Below are the code and all the weights of a small trained network. Each question names an input and a class and asks about switching units off, where a switched-off unit gives its printed mean instead of its output.

import numpy as np


def w(rows, s, z=0):
    codes = np.array(rows[::2]) - 128.0
    scale = np.full(codes.shape[1], s)
    scale[-1] = z or s
    return codes * scale


def f(y):
    return y / 2 * (1 + np.tanh(0.7978845608 * (y + 0.044715 * y**3)))


def log_softmax(a):
    a = a - a.max(-1, keepdims=True)
    return a - np.log(np.exp(a).sum(-1, keepdims=True))


def net(x, mask):
    res = np.array(x, float).reshape(1, 6) / 4 @ E
    y = f(res @ A[0][:, :-1].T + A[0][:, -1])
    res = res + np.where(mask, y, B[0][:, -1]) @ B[0][:, :-1]
    return log_softmax(res[-1] @ U[:, :-1].T + U[:, -1])


A, B = {}, {}
E = w([
[156,40,114,118,164,112,45],'x0',
[209,81,147,121,112,195,178],'x1',
[113,177,144,136,186,190,90],'x2',
[134,132,254,115,134,92,118],'x3',
[67,87,147,129,68,183,98],'x4',
[187,177,132,157,62,136,65],'x5',
],0.009)
A[0] = w([
[167,114,140,139,129,161,151,75],'n1',
[134,98,130,124,63,57,170,23],'n2',
[174,102,150,134,146,173,164,88],'n3',
[183,126,149,116,137,182,159,97],'n4',
[45,101,161,129,77,178,116,24],'n5',
[116,164,155,131,171,192,103,64],'n6',
[114,160,137,125,108,143,158,36],'n7',
[165,114,138,117,124,158,149,72],'n8',
[146,106,110,127,67,75,145,19],'n9',
[96,144,114,119,123,104,104,63],'n10',
[120,150,34,133,140,186,120,3],'n11',
[145,94,122,138,170,132,81,29],'n12',
[190,177,120,136,99,112,93,37],'n13',
[132,133,248,138,147,103,126,51],'n14',
[110,158,142,132,109,140,161,39],'n15',
[82,106,111,115,175,137,182,45],'n16',
[129,143,50,133,116,131,155,21],'n17',
[153,110,135,135,130,153,151,56],'n18',
[159,149,117,125,148,108,136,42],'n19',
[81,165,126,123,140,83,88,94],'n20',
[97,96,145,119,172,132,164,66],'n21',
[130,137,174,110,135,116,123,41],'n22',
[111,122,136,130,73,162,96,68],'n23',
[130,137,182,121,125,108,126,39],'n24',
[154,54,141,124,165,99,53,55],'n25',
[173,181,135,127,86,143,86,58],'n26',
[90,149,118,134,131,80,108,62],'n27',
[117,143,131,126,139,147,129,52],'n28',
[133,116,81,127,130,142,115,18],'n29',
[149,159,118,139,95,116,93,50],'n30',
[113,185,155,120,116,143,171,80],'n31',
[206,191,116,131,201,67,151,19],'n32',
[143,106,117,98,140,124,85,60],'n33',
[132,132,177,128,132,111,125,40],'n34',
[136,183,142,124,189,201,99,48],'n35',
[84,164,116,141,139,85,110,64],'n36',
[119,165,133,116,109,141,155,73],'n37',
[86,101,148,133,183,121,179,59],'n38',
[98,198,141,136,87,129,201,42],'n39',
],0.018,0.0047)
B[0] = w([
[100,146,66,95,127,143,112,161],'n1',
[3,145,178,161,133,75,181,193],'n2',
[82,156,67,107,98,175,102,184],'n3',
[85,151,54,95,96,169,101,186],'n4',
[145,80,196,38,170,239,187,205],'n5',
[26,136,177,158,129,86,166,181],'n6',
[153,108,111,181,144,144,134,148],'n7',
[95,146,79,107,110,150,116,159],'n8',
[40,144,166,153,127,77,149,174],'n9',
[112,146,86,110,107,154,121,159],'n10',
[201,154,130,81,63,42,179,209],'n11',
[150,105,110,205,149,135,153,177],'n12',
[153,115,157,120,163,111,24,185],'n13',
[209,159,112,64,60,49,166,215],'n14',
[156,116,110,176,155,146,137,150],'n15',
[140,121,167,132,144,102,16,191],'n16',
[201,141,134,94,81,75,180,183],'n17',
[104,142,97,110,116,145,121,146],'n18',
[135,107,157,104,128,172,145,143],'n19',
[74,159,50,96,89,170,98,203],'n20',
[143,124,163,134,145,98,44,176],'n21',
[163,127,132,114,83,97,149,147],'n22',
[151,104,171,76,170,182,102,173],'n23',
[170,137,120,100,97,80,158,154],'n24',
[185,124,92,242,162,157,157,245],'n25',
[148,115,167,137,146,88,12,187],'n26',
[86,145,70,102,105,166,112,177],'n27',
[106,121,131,143,135,126,135,127],'n28',
[178,147,136,129,103,113,161,152],'n29',
[133,112,139,119,139,99,57,162],'n30',
[171,123,102,210,143,149,139,178],'n31',
[135,68,213,61,176,253,197,220],'n32',
[159,126,112,186,152,139,144,165],'n33',
[166,138,124,105,105,85,155,149],'n34',
[9,129,166,171,133,60,180,196],'n35',
[77,151,59,103,109,158,106,185],'n36',
[156,116,103,173,157,132,136,152],'n37',
[147,111,173,120,149,94,35,188],'n38',
[175,116,83,231,160,146,139,207],'n39',
],0.032,0.011)
U = w([
[142,112,51,212,194,163,142,111],'0',
[158,147,95,82,104,92,156,254],'1',
[53,160,19,93,135,193,84,115],'2',
[110,105,136,114,191,116,13,83],'3',
[105,74,148,68,196,217,162,85],'4',
[2,137,140,160,170,93,165,105],'5',
],0.0073,0.0024)

Each question gives the input, the list of numbers given to net, and the class t.
The units are the neurons (one row each of A and B). Each row of codes is followed by its name. A weight is (code - 128) times the scale printed after its matrix; where a second scale follows, it is the last column's (A, B and U).
mask holds one flag per neuron, in row order. A switched-off neuron (its flag False) gives its mean, the last column of its row in B, instead of its output. The means were averaged over made-up inputs and are rounded, as every weight is.
A unit's drop is (log p(t) with every unit on - log p(t) with that unit switched off) / (log p(t) with every unit on - log p(t) with every unit switched off).
The circuit of an input: a set's keep is (log p(t) with only the set's units on - log p(t) with every unit switched off) / (log p(t) with every unit on - log p(t) with every unit switched off). Starting from the 12 units with the biggest drops (on a tie, the unit counted first), units are removed one at a time, each time the one whose removal leaves the highest keep (on an exact tie, the one counted first), for as long as the keep stays at least 0.8.
circuit, biggest first: the units of the circuit, biggest drop first
k most important neurons: the k neurons with the biggest drops, biggest first
drop when u is switched off: that unit's drop, to one decimal
input [7,5,8,-7,-5,7], class 5: circuit, biggest first -> (n35)
input [-4,-6,5,0,-8,8], class 3: 2 most important neurons -> (n26; n13)
input [-7,-6,1,8,5,-3], class 1: 2 most important neurons -> (n14; n25)
input [-5,-6,-3,1,5,2], class 2: 2 most important neurons -> (n25; n20)
input [3,-7,1,-7,-3,2], class 1: 3 most important neurons -> (n11; n17; n29)
input [5,6,-4,-5,2,-2], class 2: 3 most important neurons -> (n3; n39; n8)
input [-5,-7,8,-8,0,-6], class 1: 4 most important neurons -> (n11; n17; n2; n9)
input [7,-6,-8,-4,-7,-1], class 5: 4 most important neurons -> (n2; n9; n39; n5)
input [-8,-5,5,-8,7,3], class 0: 3 most important neurons -> (n39; n31; n14)
input [5,-6,-1,-5,-3,-3], class 2: 3 most important neurons -> (n20; n36; n27)
input [-7,-5,4,-1,7,-6], class 0: 4 most important neurons -> (n39; n31; n32; n15)
input [-7,-2,3,1,8,8], class 3: 2 most important neurons -> (n26; n32)
input [0,7,-7,-6,4,3], class 2: 3 most important neurons -> (n4; n35; n3)
input [-6,-5,-1,2,4,3], class 0: circuit, biggest first -> (n39)
input [0,4,-8,-7,-1,1], class 5: drop when n2 is switched off -> 2.0
input [1,4,1,5,-2,-6], class 3: drop when n11 is switched off -> 1.0
input [4,-1,7,6,-2,-3], class 5: drop when n6 is switched off -> 2.4
